Here is a tiny trained network, its code and every weight. The questions are about switching its units off for an input and a class, where a switched-off unit gives its printed mean instead of its output.

import numpy as np


def w(rows, s, z=0):
    codes = np.array(rows[::2]) - 128.0
    scale = np.full(codes.shape[1], s)
    scale[-1] = z or s
    return codes * scale


def f(y):
    return y / 2 * (1 + np.tanh(0.7978845608 * (y + 0.044715 * y**3)))


def log_softmax(a):
    a = a - a.max(-1, keepdims=True)
    return a - np.log(np.exp(a).sum(-1, keepdims=True))


def net(x, mask):
    res = np.array(x, float).reshape(1, 4) / 4 @ E
    y = f(res @ A[0][:, :-1].T + A[0][:, -1])
    res = res + np.where(mask, y, B[0][:, -1]) @ B[0][:, :-1]
    return log_softmax(res[-1] @ U[:, :-1].T + U[:, -1])


A, B = {}, {}
E = w([
[167,160,204,244,34,81,135,93],'x0',
[157,78,120,109,141,223,255,225],'x1',
[62,72,84,93,54,195,182,39],'x2',
[199,44,21,214,137,97,91,164],'x3',
],0.0088)
A[0] = w([
[204,51,145,219,30,141,194,151,152],'n1',
[170,140,107,231,88,2,36,85,183],'n2',
[83,169,154,104,116,132,114,64,3],'n3',
[172,104,73,144,201,51,62,186,237],'n4',
[111,67,50,98,98,143,148,93,9],'n5',
[83,166,178,102,50,172,210,84,38],'n6',
[81,87,67,138,128,164,133,111,43],'n7',
[129,181,158,134,92,16,39,69,94],'n8',
[153,238,235,151,141,59,105,181,231],'n9',
[108,138,140,66,174,178,160,143,111],'n10',
[104,98,63,54,161,143,137,130,64],'n11',
[82,131,139,69,137,204,159,140,130],'n12',
[183,156,173,158,141,103,116,201,125],'n13',
[138,197,212,118,115,78,145,111,74],'n14',
],0.0091,0.0028)
B[0] = w([
[214,58,67,169,126,160,226,182,195],'n1',
[161,230,174,140,167,11,97,36,250],'n2',
[85,88,56,182,28,153,104,154,161],'n3',
[115,79,142,40,151,216,220,172,209],'n4',
[183,160,138,102,146,87,150,166,162],'n5',
[39,47,154,32,134,197,141,113,191],'n6',
[188,143,137,133,160,106,113,160,152],'n7',
[61,80,143,94,61,82,2,55,226],'n8',
[179,188,215,89,240,88,114,123,237],'n9',
[175,149,129,160,178,118,147,116,169],'n10',
[200,149,143,133,176,152,138,155,167],'n11',
[184,164,150,127,189,101,109,121,178],'n12',
[191,129,137,103,156,143,164,154,182],'n13',
[131,179,151,149,173,66,128,96,187],'n14',
],0.0087,0.016)
U = w([
[123,145,96,123,87,134,69,160,52],'0',
[187,188,149,122,186,84,131,119,187],'1',
[100,143,126,136,79,140,119,176,3],'2',
[134,81,119,88,143,220,178,191,221],'3',
[11,130,149,87,90,112,77,63,173],'4',
[163,85,63,241,36,134,165,158,8],'5',
],0.011,0.0043)

Each question gives the input, the list of numbers given to net, and the class t.
The units are the neurons (one row each of A and B). Each row of codes is followed by its name. A weight is (code - 128) times the scale printed after its matrix; where a second scale follows, it is the last column's (A, B and U).
mask holds one flag per neuron, in row order. A switched-off neuron (its flag False) gives its mean, the last column of its row in B, instead of its output. The means were averaged over made-up inputs and are rounded, as every weight is.
A unit's drop is (log p(t) with every unit on - log p(t) with that unit switched off) / (log p(t) with every unit on - log p(t) with every unit switched off).
The circuit of an input: a set's keep is (log p(t) with only the set's units on - log p(t) with every unit switched off) / (log p(t) with every unit on - log p(t) with every unit switched off). Starting from the 12 units with the biggest drops (on a tie, the unit counted first), units are removed one at a time, each time the one whose removal leaves the highest keep (on an exact tie, the one counted first), for as long as the keep stays at least 0.8.
units of the circuit, in order: the units of the circuit, biggest drop first
unit that matters most: the unit with the biggest drop
top k neurons: the k neurons with the biggest drops, biggest first
drop when u is switched off: that unit's drop, to one decimal
input [5,0,7,-5], class 4: unit that matters most : n4
input [-3,-2,-2,3], class 3: units of the circuit, in order : [n4 n9]
input [-6,-1,8,7], class 3: top 3 neurons : [n2 n9 n14]
input [4,-6,-4,-8], class 4: top 2 neurons : [n8 n3]
input [3,2,6,-3], class 3: top 2 neurons : [n8 n2]
input [2,5,3,-8], class 4: top 2 neurons : [n4 n1]
input [6,5,3,-7], class 3: drop when n2 is switched off : 0.1
input [-2,-7,-2,0], class 4: drop when n8 is switched off : 0.3
input [0,4,5,7], class 5: drop when n9 is switched off : 0.3
input [1,3,8,-1], class 3: drop when n5 is switched off : 0.0
